Here is a tiny trained network, its code and every weight. The questions are about switching its units off for an input and a target symbol, where a switched-off unit gives its printed mean instead of its output.

import numpy as np


def w(rows, s, z=0):
    codes = np.array(rows[::2]) - 128.0
    scale = np.full(codes.shape[1], s)
    scale[-1] = z or s
    return codes * scale


def f(y):
    return y / 2 * (1 + np.tanh(0.7978845608 * (y + 0.044715 * y**3)))


def softmax(a):
    e = np.exp(a - a.max(-1, keepdims=True))
    return e / e.sum(-1, keepdims=True)


def log_softmax(a):
    a = a - a.max(-1, keepdims=True)
    return a - np.log(np.exp(a).sum(-1, keepdims=True))


def net(x, mask):
    ids = ['ΓΘΦαζηξτ'.index(c) for c in x.split()]
    T = len(ids)
    res = E[ids] + P[:T]
    u = 0
    for l in range(2):
        q, k, v = (res @ M[l].T for M in (Q, K, V))
        z = softmax(np.where(np.tri(T) > 0, q @ k.T / 3**0.5, -1e9)) @ v
        res = res + np.where(mask[u], z, O[l][:, -1]) @ O[l][:, :-1]
        u += 1
        y = f(res @ A[l][:, :-1].T + A[l][:, -1])
        res = res + np.where(mask[u : u + 16], y, B[l][:, -1]) @ B[l][:, :-1]
        u += 16
    return log_softmax(res[-1] @ U[:, :-1].T + U[:, -1])


Q, K, V, O, A, B = {}, {}, {}, {}, {}, {}
E = w([
[105,207,125],'Γ',
[138,108,18],'Θ',
[78,232,165],'Φ',
[133,147,55],'α',
[75,52,159],'ζ',
[69,78,193],'η',
[198,121,131],'ξ',
[104,8,146],'τ',
],0.017)
P = w([
[1,168,38],'0',
[80,136,50],'1',
[93,135,69],'2',
[108,136,89],'3',
[117,139,106],'4',
[125,136,119],'5',
[137,139,131],'6',
[147,130,134],'7',
[158,125,137],'8',
[171,117,139],'9',
[185,107,136],'10',
[212,97,134],'11',
[210,100,146],'12',
[210,105,157],'13',
],0.0087)
Q[0] = w([
[14,62,101],'0.h1',
[83,1,178],'0.h1',
[95,121,122],'0.h1',
],0.0051)
K[0] = w([
[125,178,147],'0.h1',
[254,163,105],'0.h1',
[222,119,123],'0.h1',
],0.0066)
V[0] = w([
[61,37,105],'0.h1',
[220,60,168],'0.h1',
[3,178,135],'0.h1',
],0.0069)
O[0] = w([
[109,116,27,244],'0.h1',
[255,26,170,5],'0.h1',
[186,207,191,176],'0.h1',
],0.005,0.0032)
A[0] = w([
[159,196,169,141],'0.n1',
[108,129,130,92],'0.n2',
[100,175,189,40],'0.n3',
[109,159,182,25],'0.n4',
[91,44,213,113],'0.n5',
[106,137,118,186],'0.n6',
[111,120,134,25],'0.n7',
[139,183,88,124],'0.n8',
[104,75,169,145],'0.n9',
[109,124,130,99],'0.n10',
[119,114,69,207],'0.n11',
[137,123,71,219],'0.n12',
[8,106,118,2],'0.n13',
[82,132,112,100],'0.n14',
[87,123,206,145],'0.n15',
[133,133,121,102],'0.n16',
],0.015,0.0047)
B[0] = w([
[81,85,22,147],'0.n1',
[156,134,177,124],'0.n2',
[126,115,3,137],'0.n3',
[85,57,124,127],'0.n4',
[53,9,82,194],'0.n5',
[100,167,162,166],'0.n6',
[221,93,165,113],'0.n7',
[57,148,178,206],'0.n8',
[92,60,145,162],'0.n9',
[166,140,155,125],'0.n10',
[75,192,148,254],'0.n11',
[83,164,149,253],'0.n12',
[7,93,168,178],'0.n13',
[127,140,181,156],'0.n14',
[120,74,109,153],'0.n15',
[128,122,135,127],'0.n16',
],0.0065,0.0091)
Q[1] = w([
[146,58,228],'1.h1',
[161,114,2],'1.h1',
[82,59,190],'1.h1',
],0.0076)
K[1] = w([
[48,218,186],'1.h1',
[229,119,61],'1.h1',
[3,76,237],'1.h1',
],0.0075)
V[1] = w([
[48,32,131],'1.h1',
[53,190,52],'1.h1',
[175,249,226],'1.h1',
],0.012)
O[1] = w([
[115,130,16,180],'1.h1',
[119,11,180,252],'1.h1',
[7,121,224,114],'1.h1',
],0.011,0.027)
A[1] = w([
[227,121,96,2],'1.n1',
[128,183,199,143],'1.n2',
[225,131,255,134],'1.n3',
[83,226,107,82],'1.n4',
[174,194,30,130],'1.n5',
[13,176,30,210],'1.n6',
[123,129,90,212],'1.n7',
[109,230,188,110],'1.n8',
[226,121,70,73],'1.n9',
[146,52,180,109],'1.n10',
[56,195,105,47],'1.n11',
[213,90,167,194],'1.n12',
[88,99,122,223],'1.n13',
[253,212,89,147],'1.n14',
[199,95,48,246],'1.n15',
[183,132,199,127],'1.n16',
],0.0098,0.0079)
B[1] = w([
[72,121,142,160],'1.n1',
[123,144,60,148],'1.n2',
[117,182,78,150],'1.n3',
[65,180,95,135],'1.n4',
[99,136,178,189],'1.n5',
[183,122,135,238],'1.n6',
[153,131,169,174],'1.n7',
[62,102,115,144],'1.n8',
[74,130,119,187],'1.n9',
[124,195,85,252],'1.n10',
[134,190,9,139],'1.n11',
[119,194,131,159],'1.n12',
[173,132,145,253],'1.n13',
[206,102,60,156],'1.n14',
[139,187,176,244],'1.n15',
[76,102,56,137],'1.n16',
],0.011,0.022)
U = w([
[130,170,119,144],'Γ',
[71,121,13,1],'Θ',
[26,234,38,132],'Φ',
[78,146,202,161],'α',
[148,139,98,126],'ζ',
[138,164,172,191],'η',
[127,240,125,103],'ξ',
[73,207,255,138],'τ',
],0.0094,0.0086)

Each question gives the input, a string of symbols that net reads in full, and the target symbol t.
The units are the heads (3 rows each of Q, K, V and O) and the neurons (one row each of A and B). Each row of codes is followed by its name. A weight is (code - 128) times the scale printed after its matrix; where a second scale follows, it is the last column's (O, A, B and U).
mask holds one flag per unit, layer by layer, with each layer's heads first. A switched-off unit (its flag False) gives its mean, the last column of its rows in O or B, instead of its output. The means were averaged over made-up inputs and are rounded, as every weight is.
A unit's drop is (log p(t) with every unit on - log p(t) with that unit switched off) / (log p(t) with every unit on - log p(t) with every unit switched off).
The circuit of an input: a set's keep is (log p(t) with only the set's units on - log p(t) with every unit switched off) / (log p(t) with every unit on - log p(t) with every unit switched off). Starting from the 12 units with the biggest drops (on a tie, the unit counted first), units are removed one at a time, each time the one whose removal leaves the highest keep (on an exact tie, the one counted first), for as long as the keep stays at least 0.8.
units of the circuit, in order: the units of the circuit, biggest drop first
unit that matters most: the unit with the biggest drop
top k neurons: the k neurons with the biggest drops, biggest first
k most important neurons of layer l: the k neurons of layer l with the biggest drops, biggest first
input Φ Γ ξ η Θ Θ η ζ ξ Θ ζ ξ ζ, target Φ: unit that matters most	1.n10
input Θ ζ Θ Θ Θ Φ ξ τ, target Θ: units of the circuit, in order	0.n13; 1.h1
input ξ Γ η ξ Θ ζ Θ ζ ξ α α ξ Θ, target Φ: units of the circuit, in order	1.h1; 0.n11; 1.n13
input ξ Θ α τ Θ Θ Γ Θ τ ζ, target ξ: units of the circuit, in order	1.n15; 1.h1; 0.n5
input τ Θ Θ η η Φ τ, target τ: 4 most important neurons of layer 1	1.n15; 1.n5; 1.n1; 1.n7
input ζ η Φ ζ ζ, target ζ: top 2 neurons	0.n5; 0.n13
input Φ ζ η ξ Φ Θ ξ α ξ τ, target Φ: 4 most important neurons of layer 1	1.n10; 1.n15; 1.n9; 1.n12
input Θ ξ ζ τ α Θ, target ξ: 2 most important neurons of layer 0	0.n8; 0.n12
input τ Θ τ Θ Γ, target ξ: 2 most important neurons of layer 1	1.n15; 1.n14
input Φ ξ ζ, target Φ: top 3 neurons	0.n3; 1.n15; 0.n8
input Θ τ Θ ξ ξ ξ Γ ξ Θ ξ Γ τ ξ η, target Θ: units of the circuit, in order	0.n5; 1.h1
input Γ τ ζ Θ η Θ Θ Γ τ Θ Θ ξ Θ, target Φ: top 2 neurons	0.n11; 0.n5
input ζ Φ Θ α Θ, target τ: top 2 neurons	0.n5; 0.n13
input η α Φ ξ ξ ξ ζ Γ ξ ζ Γ, target Φ: units of the circuit, in order	1.h1
input Θ Γ ξ ξ τ, target Θ: top 2 neurons	1.n10; 0.n13
input η ξ ξ η Γ ξ Θ Θ ξ Γ, target Φ: top 3 neurons	0.n5; 0.n13; 0.n8
input α Θ ζ ξ η, target α: 2 most important neurons of layer 1	1.n13; 1.n15
input τ ξ η Θ ξ α ζ α ζ Θ ξ ξ Θ α, target Φ: 4 most important neurons of layer 0	0.n5; 0.n13; 0.n9; 0.n11
input τ Θ α, target η: top 4 neurons	0.n8; 0.n13; 1.n10; 1.n6
input Φ τ Θ Φ η Θ τ ξ Θ Θ ξ τ, target Φ: 3 most important neurons of layer 0	0.n8; 0.n1; 0.n3
input Θ Γ Θ α ζ Θ Θ α Θ ζ ζ Θ Θ, target η: 2 most important neurons of layer 0	0.n13; 0.n8
input τ ξ ζ, target τ: top 3 neurons	1.n15; 1.n5; 0.n13
